In the rows, zero is written as 128.
Each row of numbers stands for one element and depends on some of the facts below. Use the named rows to name the rest.

Facts:
brekoru ψ dralak; brekoru ψ drufu; brekoru ψ lemustuk
broklu ψ grasa; bruku ψ stoflis; dolil ψ kleklu
draklar ψ labrur; draklar ψ gidrun; dralak ψ matin
drufu ψ draklar; dusur ψ simir; flama ψ ruklo
flama ψ kleklu; flirigi ψ plebipes; gatrel ψ pladarun
gatrel ψ leskis; gidrun ψ dregu; grasa ψ flipa
grasa ψ mastum; grastefler ψ gidrun; gugen ψ gidrun
kledel ψ flipa; kledel ψ sofla; kledel ψ kofla
kofla ψ labrur; kofla ψ matin; labrur ψ dregu
lemustuk ψ dregu; lemustuk ψ drazu; mastum ψ flipa
matin ψ midak; midak ψ flipa; mobru ψ mastum
mobru ψ stoflis; modo ψ dugro; modo ψ sudun
murok ψ mobru; murok ψ vafla; nitor ψ vafla
nitor ψ plapil; pladarun ψ sudun; siben ψ stoflis
sigrus ψ mufel; simir ψ dregu; simir ψ flipa
simir ψ bopludrar; skogrok ψ dregu; sofla ψ pladarun
stuza ψ dugro; stuza ψ kofla; venak ψ kofla
batru ζ kledel; batru ζ takluk; bize ζ pladarun
bopludrar ζ sudun; brekoru ζ trebak; brenitak ζ leguli
brenitak ζ pitrason; brenitak ζ sirar; butis ζ golato
butis ζ kupler; butis ζ bopludrar; dosik ζ flalukle
draruk ζ pladarun; droze ζ kepum; droze ζ pitrason
drudom ζ trebak; drudom ζ sudun; drudom ζ midak
drudom ζ flalukle; drudu ζ somum; drufu ζ vufles
drufu ζ vosin; dugro ζ nitor; dugro ζ noskipla
dusur ζ noskipla; faflu ζ gremol; faflu ζ simir
fason ζ kledel; flegruk ζ noraklel; flegruk ζ bopludrar
flinom ζ sudun; flinom ζ leguli; flipa ζ flinom
flotram ζ vobu; flotram ζ golato; flotram ζ gidrun
flugus ζ siben; flugus ζ takluk; fluran ζ golato
fluran ζ klota; fluran ζ tilu; fubrus ζ klopam
gidrun ζ golato; gidrun ζ fason; golato ζ sudun
grabom ζ sudun; grabom ζ tupes; graklal ζ fune
grasa ζ trebak; grasa ζ stistal; grastefler ζ tratrik
grastefler ζ lare; gremol ζ stilabrum; gridre ζ batru
gridre ζ klopam; groklugre ζ leguli; groklugre ζ flinom
kavu ζ trilun; kavu ζ flinom; kepum ζ kledel
kledel ζ sudun; kledel ζ noskipla; klolal ζ leguli
klopam ζ fason; klota ζ dosik; kofla ζ vosin
kupler ζ sudun; kupler ζ vosin; labrur ζ trabraplak
leguli ζ noskipla; leskis ζ pladarun; leskis ζ truflogru
leskis ζ noskipla; lisi ζ truflogru; mastum ζ pladarun
mastum ζ buskes; midak ζ noskipla; mufel ζ vosin
mufel ζ fason; namu ζ flugus; nitor ζ sudun
nitor ζ bopludrar; noskipla ζ sudun; pakluk ζ dugro
peplaflos ζ vosin; pladarun ζ kupler; plapil ζ sudun
plutra ζ vosin; plutra ζ stistal; radi ζ kledel
radi ζ batru; ritru ζ leguli; ritru ζ kupler
ritru ζ grasa; ruklo ζ trelen; sefen ζ kupler
siben ζ lisi; siben ζ leguli; sigil ζ noskipla
simir ζ dugro; simir ζ sudun; sirar ζ kledel
sirar ζ skobri; stistal ζ trabraplak; stoflis ζ dugro
stoflis ζ skobri; stogizes ζ trabraplak; stuza ζ vosin
tilu ζ kledel; tilu ζ leguli; trabraplak ζ sudun
tupes ζ vosin; venak ζ drekom; viklos ζ sudun
vobu ζ vosin; zafil ζ vosin; zogrer ζ fune
zogrer ζ sudun; batru σ b; bize σ b
bopludrar σ b; brekoru σ b; brenitak σ c
broklu σ a; bruku σ a; buskes σ a
butis σ c; dolil σ a; dosik σ a
draklar σ a; dralak σ c; draruk σ b
drazu σ a; dregu σ c; drekom σ a
droze σ b; drudom σ a; drudu σ b
drufu σ a; dugro σ c; dusur σ b
faflu σ a; fason σ c; flalukle σ a
flama σ a; flegruk σ a; flinom σ a
flipa σ a; flirigi σ a; flotram σ c
flugus σ b; fluran σ b; fubrus σ a
fune σ a; gatrel σ b; gidrun σ c
golato σ a; grabom σ a; graklal σ b
grasa σ a; grastefler σ c; gremol σ a
gridre σ c; groklugre σ a; gropal σ c
gugen σ a; kavu σ b; kepum σ b
kledel σ b; kleklu σ b; klolal σ b
klopam σ a; klota σ c; kofla σ c
kupler σ c; labrur σ a; lare σ a
leguli σ c; lemustuk σ a; leskis σ c
lisi σ b; mastum σ b; matin σ b
midak σ a; mobru σ b; modo σ b
mufel σ c; murok σ c; namu σ a
nitor σ b; noraklel σ b; noskipla σ a
pakluk σ c; peplaflos σ c; pitrason σ a
pladarun σ a; plakatrak σ a; plapil σ a
plebipes σ a; plutra σ a; radi σ a
ritru σ b; ruklo σ b; sefen σ b
siben σ c; sigil σ b; sigrus σ b
simir σ a; sirar σ b; skobri σ b
skogrok σ b; sofla σ a; somum σ a
stilabrum σ c; stistal σ a; stoflis σ c
stogizes σ a; stuza σ a; stuzifi σ b
sudun σ a; takluk σ c; tilu σ a
trabraplak σ c; tratrik σ a; trebak σ a
trelen σ a; trilun σ a; truflogru σ c
tupes σ a; vafla σ a; venak σ a
viklos σ b; vobu σ a; vosin σ a
vufles σ a; zafil σ c; zogrer σ b

Named rows:
[ 99 143 152 147 121 176 140 109 137 196 101 128 127 112 118 103 100 123
 135 139 121 121 115 141 124 148 136 176 154 146 120 101 149 115 146 118
  98 106 119 107  64 135 101 145 113 134 156  84 111 102 104]: brekoru
[117 146 135 157  97 161 140  88 139 179  99 144 131  81 135 130 113 136
 127 119 125 124 110 117 140 142 135 169 141 161 134 114 108 113 128  97
  88 115 127 121  90 118 103 148 132 131 162  91 101 109 129]: graklal
[161 145 123 132 124 103 108 152 108  92 167 102 106 122 134 116 153 112
 127 128 152 129 134 139 131  89 119 100 119 112 121 147 109 122 137 134
 137 156 131 141 160 128 147 112 153 138 118 126 127 143 135]: flalukle
[102  60 119 111 147 154 137  95 231 182 132 132  95  97 100 160 123 118
 141 145  43  97 164 157 132 177 176 211 160 166  57  61  84 122  91 114
  85  56 104  79 131 143  95 114 107 133 168  47 115 133 153]: mastum
[ 77 110 123 126 175 111 207 228 107 102 241 104 136 168  91  77  76  81
 140 123 155 162 148 186 102 156  82  43 168  61 133 105  98 112 144 118
  80  95 147 136 177 107  90 137 136 168 113 111 141 135 117]: pladarun
[139 151 129 107 178 130  98 173 129  97  94  65 123 143 123 117 137  75
 152 150 152 123 160 132 132  82  34  93 146 126 119 123 160 129 130 138
 154 112 113 126 162 129 180 144 119 141 125  72 163 131 128]: lemustuk
[151 120 116 123 119 119 123 149 117  91 149 107 106 113 134 106 149 117
 138 121 126 138 137 137 121  65 130  84  98 107 125 147 124 125 117 141
 130 133 123 146 163 126 145 138 162 120 107 126 132 126 129]: groklugre
[156 135 117 129 119 104 114 150 108  92 160  97 107 126 134 113 147 115
 123 126 151 131 131 137 129  85 120  96 116 118 124 146 109 123 130 133
 137 142 132 138 161 127 151 118 152 137 111 120 129 138 132]: trilun
[117 151 135 159 100 152 137  95 135 182 111 135 134  83 137 126 113 138
 119 126 139 122 102 120 146 157 138 174 148 159 133 114 103 111 136  93
  91 124 137 115  88 119 109 134 128 142 164  92  98 120 135]: noraklel
[149 131 143 131 133 135 124 163 112  94 145  86  95 170  87  88 129 104
 125 141 148 138 123 177 113  78 144 112 134 121 111 115 156 138 125 172
 136 126 115 131 154 154 139 123 126 111 102 116 144 115  81]: venak
[157 138 122 130 118 105 124 151 118  79 145 105 105 130 131 116 141 110
 121 124 154 136 128 138 127  80 128  92 116 131 121 139 107 132 123 138
 135 136 129 149 172 127 145 127 144 130 109 115 125 133 125]: plebipes
[106 122 112 150 100 156 154 102 145 183  99 134 137  89 149 123 119 155
 123 133 122 129  94 103 139 135 151 160 128 164 134 110 119 110 111  99
  83 100 131 110  77 123 114 150 129 144 149  77 103 119 131]: flugus
[117 140 124 162 102 151 134 104 133 185 114 132 147  89 147 128 126 152
 122 132 137 118  96 110 149 148 147 164 140 150 127 107 110 102 130  85
  93 122 139 108  71 127 113 128 130 149 159  90  95 130 140]: skobri
[148 132 130 122 140 118 124 164 121  91 146 102 106 154 113 106 133  94
 131 133 154 130 141 161 112  89 122 101 136 118 111 125 127 129 125 149
 136 129 131 138 162 144 140 128 126 134 107 112 135 131 110]: flirigi
[162 137 118 127 123 109 116 153 119  79 137 100 108 128 131 126 139 112
 123 128 157 132 136 134 132  75 107  96 120 134 126 143 111 131 120 135
 134 137 127 146 173 121 151 132 142 129 114 112 132 136 131]: drazu
[151 138 130 127 127 104 110 156 107  86 159 113  97 115 128 116 138 113
 120 120 146 133 143 144 127  89 118 106 116 116 121 160 115 135 143 135
 129 152 126 139 163 116 140 128 157 136 111 120 131 139 138]: stistal
[118 131 120 158 101 163 137 101 135 185  98 139 151  83 144 123 125 154
 130 129 125 125  95 108 138 135 145 157 131 152 131 104 117 106 117  90
  90 110 129 117  73 128 112 148 136 137 156  87 102 115 135]: sirar
[156 132 125 124 123 119 114 143 114  94 149 115  98 109 126 111 146 107
 138 112 127 137 141 144 119  73 120  92 105 112 125 153 116 130 128 134
 132 141 115 150 169 125 138 141 167 108 112 131 133 111 127]: drudom
[158 137 126 133 133 109  99 168 103  92 161 123 111 116 130 119 150 121
 123 128 154 130 136 144 127  90 125 102 112 112 115 152 116 125 140 126
 132 160 130 137 154 127 142 129 160 140 114 119 133 144 143]: golato
[141 129 119 122 120  98 135 153 114  88 165  86  91 126 145 114 132 117
 118 126 141 136 137 140 132  90 120 100 114 127 122 154 114 128 137 145
 126 139 136 135 164 114 151 115 148 143 103 115 123 139 130]: buskes

Which element is each row?
No name comes twice in this set of rows, the named rows included.
[138 144 124 138 144  96 129 187  86  98 224 110 132 121 120 103 137 110
 127 126 174 138 132 155 134 141 100  75 142  71 128 136  92 109 158 106
 118 157 145 140 159 114 127 108 159 162 127 129 127 156 146] | sudun
[114 131 157 166 106 181 122 108 126 190 116  95 102 129  71  82 111 165
 110 155 120 126  79 159 148 143 194 215 164 159  98  79 166 130 130 155
  97 102 114  79  61 159 115  99 107 100 152  85 120  94  77] | matin
[ 99 120 137  99 146 120 142  99 146 139 107 171 164 200 128 158 119 130
 126 129 112 115 144 114 109 194 140 145 135 112 144 113 146 142 126 148
 177 133 141 129 117 144 113 109  67 119 119 215 135 141 112] | murok
[151 132 126 128 130  97 110 170 109  78 151 124  96 129 131 128 133 120
 112 123 158 133 138 142 124  93 123 105 116 134 117 159 122 140 137 138
 123 150 131 139 170 119 144 133 146 142 108 107 133 142 138] | vufles
[101 123 132 146 104 159 150  95 145 186 105 142 123  75 145 126 108 142
 130 121 102 130 111 115 132 138 142 167 128 156 134 130 125 116 130 102
  83 107 122 116  83 113 101 155 143 131 155  87 104 103 131] | ritru
[ 96 113 133 102 137 107 130  92 119 139 132 159 158 147 136 164 112 170
 124 120  96 130 134  89 139 203 125 141 115 113 160 159 150 148 146 136
 155 148 135 122 117 110 121  99 113 112 126 226 138 143 144] | kupler
[ 99 123 182 114 156 154 110 120  91 149 110 138 136 206  62 112  95 188
 114 152 100 142 100 137 126 186 165 177 135 112 135 126 250 178 164 207
 157 139 120  95  79 151 125  88  87  73 116 214 177  97  70] | kofla
[ 96 159 138 130 153 171 121 116 157 191  50  94 148 105 132 132 105 104
 148 152 140 113 127 109 150 145  55 167 178 170 130  93 153 115 126 102
 112  83 116  99  74 119 142 154  98 152 170  43 129 114 133] | skogrok
[136 125 151 124 150 130 118 186 100  94 157 119  91 157  87  93 110 116
 120 134 144 142 136 175 107  92 137 112 129 116 103 135 167 149 149 163
 122 134 117 126 152 136 128 141 138 122 102 108 148 115 100] | stuza
[105 124 159 119 135 141 120  99 105 141 120 123 144 210  78 124 118 175
 115 150 107 133  96 135 130 185 177 169 142 115 140 112 202 158 141 197
 167 136 126 108  85 158 133  69  78  75 116 226 153 111  75] | dralak
[106 102 130 153 145 169 121 133 153 196 138 130 141 108  91 112 126 153
 133 157 113 117 107 149 136 179 170 181 164 124  90  65 134 106 118 103
  83  92 120  82  73 154 101 117 121 141 167  72 124 130 131] | kledel
[158 117 107 131 126 121 118 158 116  88 133 122 119 122 129 111 157 128
 130 128 142 139 124 132 112  62 136  83 101 114 122 141 130 129 105 129
 134 134 121 146 154 135 146 148 160 120 110 114 139 129 130] | radi
[116 144 136 157 108 153 122  95 137 186 118 134 136  68 136 132 119 141
 128 127 124 121 113 116 151 160 125 175 149 148 125 117 102 108 140  86
  93 121 129 109  88 115 110 132 138 141 169  93 100 124 148] | bopludrar
[117 117 128  92 122 117 137  73 152 156  99 209 169 174 178 163 140 114
 139 109  95 107 156 105  90 165 176 139  93 105 150 137 134 130 123 132
 189 158 144 153 100 150 106 127  86 128 109 238 112 139 122] | stoflis

The same elements again, as new rows of numbers:
Some rows with their names:
[177 145 137 130 154 118 127  94  75 188 135 129 142  84 159 144 143 136
 146 119 124 130 137 109 130 116]: dosik
[192 148 143 133 150 124 135  68 100 175 128 107 155  98 192 136 154 146
 153 136 109 130 150 111 119 122]: namu
[194 108 147 109 119 156 135 127 171  91 157 110 149 115 156 108 170 118
 133 143 157 156 145 153 151  95]: batru
[168 159 121 124 200 106 137 124 167  87 139 129 175 122  88 182 132 113
 192 148 132 137 122 116 100  98]: fason
[174 101 126  93 101 168 130 124 150 107 163 137 149 124 165 123 147 115
 132 128 178 154 163 181 149  89]: sefen
[108 107  98 188 185 129 125 190 179 118 126 113 149 120 101 192 129 107
 193 130  91  89 143 140 102  94]: dugro
[ 89 102 152 117  47 186 115 137 151  82 163  90 128 174 199 169 139 121
 124 122 165 119 174 190 152 128]: mastum
[103 146 143  96  48 156 114 128 124  70 168  99 145 120 123 129 155 121
 135 127 209 139 161 138 196 129]: nitor
[114  81 154  97  73 147 127 188 138 108 174  91 113 145 171 151 148 108
 101 113 130 129 134 159 153  82]: bopludrar
[177 142 118 147 124 123 127  78  73 200 140 128 159  93 170 144 143 139
 141 115 140 120 154 122 128 117]: drudom
[122  91 109  67  73 135 144 136 134 107 177  80 104 171 136 130 142 119
  81 153 138 135 177 138 186  66]: brekoru
[166 174 105 159  72 181  82 129 190  84 168 168 148 120 205  92 160 118
  63 152  89 165 126 171 132  89]: ruklo
[ 67 144 171 129  43 155 113 132 148  56 157 111 115 158 129 152 156 127
  97 142 162 139 151 168 175 142]: mobru
[178 147 147 120 170 117 123 105  68 182 128 134 130  70 158 134 140 136
 155 116 119 139 129 105 140 112]: flalukle
[ 68 104 130 177 137  86 142 149 170  99 146 113 133 176 148 222 118 115
 115 138  44 111  97 162  68  93]: dregu
[176 239 102 139 139 143  78  79  99 160 139 148 121 102 182 100 139 151
  95 164  53 148 139  73 145 115]: flama
[113 147 109 172 181 100 132  90 173  79 129 155 157 118  86 175 125 123
 151 153 109 146 125 141 102 106]: gropal
[169 141 147 124 168 121 122 104  71 188 127 141 128  74 149 137 138 136
 150 114 114 138 129 102 139 116]: fune
[149 149 159 146 162 112 124  79  89 173 117 154 109  89 152 134 143 146
 118 135  88 146 132 125 127 127]: trelen
[138 119 119 121 209 120 129 103 160  66 128 121 175 107 118 169 116 123
 209 138 113 141 127 121 104 103]: truflogru

Name these rows:
No name comes twice in this set of rows, the named rows included.
[119 134 101 158 179 100 130 121 146  87 134 148 170  89  76 164 124 114
 172 133 125 139 116 120 114  95] | stilabrum
[202 170 179  71 201 130 123 118  78 187 132 146 109  94 145 152 128 129
 152 122 116 149 128 102 127 118] | vosin
[169  94 147 106 134 152 128 150 153  88 148 119 146  92 143  98 163 116
 137 130 156 163 137 146 166  90] | skobri
[187 146 140 131 152 124 131  87  85 185 131 115 158  92 177 145 150 141
 159 124 126 127 143 102 127 120] | tilu
[156 140 126 130 205 107 137 114 175  67 132 112 176 112 107 168 131 119
 199 149 108 141 117 106 104 103] | takluk
[117 120 150 141 113  94 138 109  87 186 141 109  97 151 194 166 135 139
  84 133  44 117 128 129 115 107] | drazu
[159 145 131 149 138 108 125  99  68 191 134 142 140  72 150 133 145 139
 137 116 118 131 136 110 135 116] | gremol
[110 139 128 121 102 105 131 129  54 188 147  70 110 137 158 165 135 138
 118 125 101  95 155  89 159 113] | simir
[153 123 147 128 200 174 113 148 115 200 103 115  92 107 176 162 130 134
 167 124  81  97 186 131 126 133] | pladarun
[191 164 130 118 136 127 128  72  80 205 145 141 146 113 159 161 139 134
 137 121 147 126 150 135 121 115] | plutra
[166 129 151 101 176 140 121  79  77 171 124 131 132  99 198 139 124 143
 157 119 105 142 150 120 125 122] | buskes
[129 131  88 164 165 104 133 104 153  91 143 128 193 100  99 169 125 119
 184 131 139 129 126 124 113  93] | pakluk
[146 129 120 127 209 110 132 125 161  75 129 117 175 101 106 169 122 118
 206 138 115 141 119 112 112  99] | leguli
[ 90 191 169 142  92 120 111  75  72 144 129 114 111 121 140 167 142 150
 123 134 119 121 149 109 153 169] | bruku
[205 169 160 118 171 123 135  91  96 186 133 117 140 102 160 142 155 136
 154 133 118 133 135  99 121 121] | klopam

